Here is a tiny trained network, its code and every weight. The questions are about switching its units off for an input and a class, where a switched-off unit gives its printed mean instead of its output.

import numpy as np


def w(rows, s, z=0):
    codes = np.array(rows[::2]) - 128.0
    scale = np.full(codes.shape[1], s)
    scale[-1] = z or s
    return codes * scale


def norm(h):
    return h / np.sqrt((h * h).mean(-1, keepdims=True) + 1e-5)


def f(y):
    return np.maximum(y, 0)


def log_softmax(a):
    a = a - a.max(-1, keepdims=True)
    return a - np.log(np.exp(a).sum(-1, keepdims=True))


def net(x, mask):
    res = np.array(x, float).reshape(1, 4) / 4 @ E
    u = 0
    for l in range(3):
        y = f(norm(res) @ A[l][:, :-1].T + A[l][:, -1])
        res = res + np.where(mask[u : u + 6], y, B[l][:, -1]) @ B[l][:, :-1]
        u += 6
    return log_softmax(norm(res)[-1] @ U[:, :-1].T + U[:, -1])


A, B = {}, {}
E = w([
[94,121,79,164,85,114,126,87,106,228],'x0',
[142,118,167,75,108,151,124,155,127,145],'x1',
[120,253,105,86,124,122,101,167,86,145],'x2',
[44,149,159,62,112,152,117,148,119,115],'x3',
],0.007)
A[0] = w([
[173,153,117,164,142,120,122,117,114,83,101],'0.n1',
[77,211,125,123,122,127,153,120,117,66,32],'0.n2',
[129,11,144,110,135,127,134,127,134,41,148],'0.n3',
[249,167,113,114,133,123,126,124,108,95,48],'0.n4',
[91,99,140,119,126,131,141,131,128,85,252],'0.n5',
[92,107,120,82,126,127,143,117,113,196,100],'0.n6',
],0.013,0.0018)
B[0] = w([
[187,144,99,90,141,80,249,134,132,89,183],'0.n1',
[119,133,109,58,250,112,72,133,169,173,218],'0.n2',
[99,1,158,64,108,191,146,59,50,5,255],'0.n3',
[162,211,138,239,106,119,142,194,162,135,213],'0.n4',
[90,113,146,162,44,138,131,78,71,111,188],'0.n5',
[117,152,155,179,19,132,131,138,144,178,203],'0.n6',
],0.0076,0.0097)
A[1] = w([
[164,76,221,160,92,181,98,122,118,74,40],'1.n1',
[153,162,73,160,171,109,119,115,107,122,59],'1.n2',
[118,109,204,121,126,175,125,127,131,14,209],'1.n3',
[67,180,116,41,119,132,72,143,121,217,214],'1.n4',
[184,35,125,81,144,119,148,73,142,169,3],'1.n5',
[173,11,159,112,113,166,118,80,85,66,146],'1.n6',
],0.011,0.00056)
B[1] = w([
[191,48,134,105,165,202,93,221,175,150,207],'1.n1',
[109,108,132,108,126,128,167,106,83,31,161],'1.n2',
[17,150,80,81,53,120,173,147,49,106,215],'1.n3',
[60,147,145,53,222,114,3,114,85,154,212],'1.n4',
[148,113,52,136,126,122,175,212,90,108,169],'1.n5',
[124,43,41,39,47,151,224,224,82,149,250],'1.n6',
],0.0074,0.014)
A[2] = w([
[125,153,178,93,18,160,78,145,95,205,22],'2.n1',
[228,102,162,181,161,120,127,163,228,137,192],'2.n2',
[37,120,116,217,56,148,118,102,130,187,56],'2.n3',
[168,73,42,144,105,132,181,79,100,126,180],'2.n4',
[178,12,92,218,117,99,166,46,155,133,209],'2.n5',
[158,144,147,104,118,160,133,59,142,132,10],'2.n6',
],0.011,0.0011)
B[2] = w([
[254,34,141,157,135,67,150,104,65,151,229],'2.n1',
[211,101,87,99,170,181,125,188,182,206,166],'2.n2',
[109,128,166,181,115,93,133,45,174,100,194],'2.n3',
[53,123,159,60,78,112,133,133,88,121,255],'2.n4',
[60,72,128,66,109,248,105,183,144,90,187],'2.n5',
[119,153,183,157,113,171,90,142,103,106,128],'2.n6',
],0.0098,0.0087)
U = w([
[101,168,133,155,115,138,132,70,181,117,4],'0',
[83,36,107,45,57,180,174,191,76,95,203],'1',
[76,110,159,183,109,159,122,77,214,104,45],'2',
[180,100,144,158,123,204,97,141,189,169,13],'3',
[190,73,179,193,92,51,98,44,101,194,182],'4',
[246,222,97,166,181,123,182,214,199,131,161],'5',
[128,217,101,156,138,79,171,117,96,79,71],'6',
[77,172,141,43,240,93,2,120,99,170,156],'7',
],0.0091,0.0039)

Each question gives the input, the list of numbers given to net, and the class t.
The units are the neurons (one row each of A and B). Each row of codes is followed by its name. A weight is (code - 128) times the scale printed after its matrix; where a second scale follows, it is the last column's (A, B and U).
mask holds one flag per neuron, layer by layer. A switched-off neuron (its flag False) gives its mean, the last column of its row in B, instead of its output. The means were averaged over made-up inputs and are rounded, as every weight is.
A unit's drop is (log p(t) with every unit on - log p(t) with that unit switched off) / (log p(t) with every unit on - log p(t) with every unit switched off).
The circuit of an input: a set's keep is (log p(t) with only the set's units on - log p(t) with every unit switched off) / (log p(t) with every unit on - log p(t) with every unit switched off). Starting from the 12 units with the biggest drops (on a tie, the unit counted first), units are removed one at a time, each time the one whose removal leaves the highest keep (on an exact tie, the one counted first), for as long as the keep stays at least 0.8.
units of the circuit, in order: the units of the circuit, biggest drop first
unit that matters most: the unit with the biggest drop
top k neurons: the k neurons with the biggest drops, biggest first
k most important neurons of layer l: the k neurons of layer l with the biggest drops, biggest first
drop of u: that unit's drop, to one decimal
input [3,5,1,-8], class 5: unit that matters most -> 0.n4
input [2,3,0,-3], class 3: top 4 neurons -> (1.n3 0.n3 1.n4 1.n6)
input [6,-6,-2,1], class 2: units of the circuit, in order -> (0.n3 2.n3 1.n6)
input [-1,-8,1,-1], class 6: units of the circuit, in order -> (1.n1 0.n3 1.n6)
input [7,8,-3,-5], class 4: units of the circuit, in order -> (0.n3 2.n1 1.n6)
input [4,5,8,-7], class 5: 3 most important neurons of layer 1 -> (1.n3 1.n6 1.n4)
input [0,5,1,-1], class 5: top 2 neurons -> (0.n3 1.n3)
input [4,2,6,-6], class 5: 2 most important neurons of layer 1 -> (1.n6 1.n3)
input [7,2,5,1], class 7: top 2 neurons -> (1.n4 0.n4)
input [1,5,2,2], class 7: top 2 neurons -> (1.n4 0.n3)
input [7,-1,1,8], class 4: top 2 neurons -> (0.n6 2.n1)
input [3,1,8,-4], class 6: top 2 neurons -> (0.n4 1.n1)
input [3,4,3,-4], class 4: top 2 neurons -> (0.n3 1.n1)
input [7,-1,8,-8], class 6: top 2 neurons -> (0.n3 1.n1)
input [2,5,1,2], class 4: top 2 neurons -> (0.n6 0.n3)
input [5,-2,4,4], class 7: top neuron -> (1.n4)
input [8,8,7,0], class 4: top 3 neurons -> (0.n6 2.n1 0.n2)
input [-6,-8,1,-1], class 6: 2 most important neurons of layer 1 -> (1.n6 1.n1)
input [5,4,3,1], class 4: 2 most important neurons of layer 0 -> (0.n6 0.n2)
input [-4,0,8,-3], class 5: most important neuron of layer 0 -> (0.n4)
input [6,8,-2,-1], class 4: drop of 0.n3 -> 0.5
input [-3,-6,4,-7], class 5: drop of 0.n4 -> 0.1
